Below are the code and all the weights of a small trained network. Each question names an input and a class and asks about switching units off, where a switched-off unit gives its printed mean instead of its output.

import numpy as np


def w(rows, s, z=0):
    codes = np.array(rows[::2]) - 128.0
    scale = np.full(codes.shape[1], s)
    scale[-1] = z or s
    return codes * scale


def norm(h):
    return h / np.sqrt((h * h).mean(-1, keepdims=True) + 1e-5)


def f(y):
    return y / 2 * (1 + np.tanh(0.7978845608 * (y + 0.044715 * y**3)))


def log_softmax(a):
    a = a - a.max(-1, keepdims=True)
    return a - np.log(np.exp(a).sum(-1, keepdims=True))


def net(x, mask):
    res = np.array(x, float).reshape(1, 3) / 4 @ E
    u = 0
    for l in range(4):
        y = f(norm(res) @ A[l][:, :-1].T + A[l][:, -1])
        res = res + np.where(mask[u : u + 10], y, B[l][:, -1]) @ B[l][:, :-1]
        u += 10
    return log_softmax(norm(res)[-1] @ U[:, :-1].T + U[:, -1])


A, B = {}, {}
E = w([
[13,57,97,224,98,93,102,116],'x0',
[196,169,186,221,91,105,58,149],'x1',
[150,254,55,172,101,61,131,37],'x2',
],0.003)
A[0] = w([
[167,75,137,132,77,112,233,177,150],'L0N1',
[148,102,78,180,105,197,101,105,6],'L0N2',
[201,156,173,8,31,108,188,105,209],'L0N3',
[69,79,53,117,196,113,67,116,189],'L0N4',
[119,132,126,69,117,135,114,108,92],'L0N5',
[79,99,253,101,183,154,119,144,183],'L0N6',
[82,175,54,201,156,121,90,167,66],'L0N7',
[132,175,175,153,161,118,95,94,204],'L0N8',
[114,178,155,134,132,116,98,140,1],'L0N9',
[127,133,58,109,112,182,127,143,75],'L0N10',
],0.0033,0.0013)
B[0] = w([
[111,145,141,159,146,142,72,61,149],'L0N1',
[135,131,141,4,114,142,178,184,97],'L0N2',
[55,149,52,186,117,178,47,137,249],'L0N3',
[154,179,143,133,143,117,1,134,197],'L0N4',
[166,82,133,168,165,64,112,171,127],'L0N5',
[166,120,42,196,114,92,111,67,213],'L0N6',
[148,193,125,151,91,220,173,131,155],'L0N7',
[45,93,157,133,4,165,138,142,178],'L0N8',
[106,85,145,65,119,137,209,110,97],'L0N9',
[114,108,150,138,121,14,108,154,120],'L0N10',
],0.0028,0.0018)
A[1] = w([
[255,177,133,46,183,167,154,167,1],'L1N1',
[135,97,162,107,118,102,137,135,109],'L1N2',
[204,163,139,7,91,150,139,150,58],'L1N3',
[76,64,164,48,182,191,179,165,135],'L1N4',
[128,105,76,111,152,151,10,162,141],'L1N5',
[124,187,89,139,67,131,129,59,110],'L1N6',
[192,148,187,206,27,100,74,121,133],'L1N7',
[44,130,99,11,126,130,220,71,133],'L1N8',
[124,57,226,132,92,217,169,206,117],'L1N9',
[100,89,110,170,147,106,75,83,72],'L1N10',
],0.0036,0.0011)
B[1] = w([
[36,166,56,100,95,186,9,135,189],'L1N1',
[165,131,83,154,110,92,121,112,110],'L1N2',
[39,138,64,197,217,154,66,205,156],'L1N3',
[190,171,134,160,127,68,112,44,190],'L1N4',
[136,203,149,165,187,115,251,93,194],'L1N5',
[245,46,94,175,164,154,215,160,212],'L1N6',
[79,131,135,7,167,88,156,147,252],'L1N7',
[152,108,218,55,92,28,132,198,194],'L1N8',
[203,137,98,187,115,136,182,99,186],'L1N9',
[131,202,74,76,178,168,142,176,164],'L1N10',
],0.0034,0.0024)
A[2] = w([
[169,3,186,147,161,228,61,131,79],'L2N1',
[17,91,77,196,78,123,121,138,89],'L2N2',
[184,143,112,39,147,178,99,171,255],'L2N3',
[105,50,184,123,168,169,73,121,132],'L2N4',
[122,104,189,158,46,44,91,141,117],'L2N5',
[79,167,174,148,206,147,223,83,101],'L2N6',
[182,162,248,175,23,128,42,190,115],'L2N7',
[50,112,90,177,123,148,31,148,30],'L2N8',
[141,47,101,131,113,119,210,210,54],'L2N9',
[169,150,124,149,160,152,127,101,207],'L2N10',
],0.0038,0.00053)
B[2] = w([
[230,220,82,176,24,74,193,110,229],'L2N1',
[186,177,91,92,178,203,1,158,254],'L2N2',
[28,80,127,192,152,157,105,114,253],'L2N3',
[172,182,120,181,53,108,129,55,157],'L2N4',
[135,123,102,48,177,149,120,160,168],'L2N5',
[116,161,195,101,159,197,152,236,182],'L2N6',
[24,37,138,58,207,61,116,71,239],'L2N7',
[87,215,101,90,52,247,117,84,194],'L2N8',
[66,210,175,161,207,190,103,125,159],'L2N9',
[94,110,124,153,107,145,212,169,192],'L2N10',
],0.0034,0.0013)
A[3] = w([
[230,77,155,171,100,132,183,94,80],'L3N1',
[70,88,184,53,178,157,35,174,123],'L3N2',
[83,127,197,106,114,57,89,88,74],'L3N3',
[183,153,177,110,109,107,64,139,107],'L3N4',
[99,178,139,191,141,128,71,157,217],'L3N5',
[105,137,197,179,92,184,130,187,94],'L3N6',
[181,117,182,89,148,54,175,148,24],'L3N7',
[129,194,91,80,105,214,50,120,81],'L3N8',
[76,53,172,51,141,1,100,134,7],'L3N9',
[181,190,56,107,67,63,219,134,93],'L3N10',
],0.0046,0.0011)
B[3] = w([
[174,179,109,176,57,98,139,86,183],'L3N1',
[194,165,118,194,77,104,161,74,222],'L3N2',
[145,115,47,62,213,47,193,133,149],'L3N3',
[41,84,59,77,151,103,142,152,118],'L3N4',
[124,116,102,32,141,194,135,99,203],'L3N5',
[128,176,97,121,211,89,174,126,124],'L3N6',
[44,107,48,147,126,189,74,121,173],'L3N7',
[63,28,135,152,112,171,29,158,253],'L3N8',
[124,131,71,2,191,42,131,59,223],'L3N9',
[184,91,184,206,72,116,131,77,243],'L3N10',
],0.0043,0.0029)
U = w([
[68,112,85,128,104,236,2,123,192],'0',
[234,140,141,251,18,79,188,53,187],'1',
[118,122,76,18,199,11,174,54,184],'2',
[122,195,182,126,224,180,254,192,120],'3',
[140,104,179,102,93,106,159,171,4],'4',
[107,100,181,122,101,85,163,191,17],'5',
],0.0083,0.004)

Each question gives the input, the list of numbers given to net, and the class t.
The units are the neurons (one row each of A and B). Each row of codes is followed by its name. A weight is (code - 128) times the scale printed after its matrix; where a second scale follows, it is the last column's (A, B and U).
mask holds one flag per neuron, layer by layer. A switched-off neuron (its flag False) gives its mean, the last column of its row in B, instead of its output. The means were averaged over made-up inputs and are rounded, as every weight is.
A unit's drop is (log p(t) with every unit on - log p(t) with that unit switched off) / (log p(t) with every unit on - log p(t) with every unit switched off).
most important unit: the unit with the biggest drop
top k neurons: the k neurons with the biggest drops, biggest first
k most important neurons of layer l: the k neurons of layer l with the biggest drops, biggest first
drop when u is switched off: that unit's drop, to one decimal
input [2,-3,1], class 3: top 3 neurons => (L0N4 L2N6 L1N5)
input [0,3,1], class 3: top 2 neurons => (L1N7 L1N8)
input [-6,8,6], class 2: most important unit => L2N7
input [-3,8,-6], class 2: top 2 neurons => (L2N7 L1N6)
input [-1,4,3], class 2: top 2 neurons => (L0N6 L1N5)
input [2,0,-3], class 3: top 2 neurons => (L1N5 L2N6)
input [1,5,-5], class 1: 2 most important neurons of layer 1 => (L1N8 L1N9)
input [-7,7,1], class 0: top 4 neurons => (L1N1 L1N3 L1N8 L3N8)
input [6,-5,7], class 1: 3 most important neurons of layer 2 => (L2N3 L2N7 L2N8)
input [3,-1,0], class 3: top 4 neurons => (L1N5 L0N4 L1N1 L0N3)
input [0,2,2], class 3: 2 most important neurons of layer 1 => (L1N6 L1N7)
input [-1,-6,6], class 1: top 4 neurons => (L3N10 L1N7 L2N7 L1N6)
input [-3,4,2], class 2: top 2 neurons => (L0N8 L1N5)
input [-1,-3,-2], class 3: top 2 neurons => (L1N5 L2N6)
input [-3,6,-8], class 1: most important neuron of layer 2 => (L2N1)
input [-4,-4,-2], class 0: top 2 neurons => (L1N1 L1N3)
input [-5,6,-6], class 1: top 2 neurons => (L1N9 L1N8)
input [4,-3,6], class 1: top 2 neurons => (L1N1 L1N6)
input [1,-2,3], class 3: 2 most important neurons of layer 1 => (L1N6 L1N4)
input [-8,-7,-2], class 0: most important neuron of layer 1 => (L1N1)
input [-7,-7,2], class 0: 3 most important neurons of layer 1 => (L1N1 L1N3 L1N7)
input [4,-6,-5], class 2: 2 most important neurons of layer 0 => (L0N3 L0N7)
input [5,8,6], class 2: drop when L2N7 is switched off => 0.7
input [-4,6,-4], class 2: drop when L2N7 is switched off => 1.6
input [-5,-4,-3], class 0: drop when L1N1 is switched off => 2.1
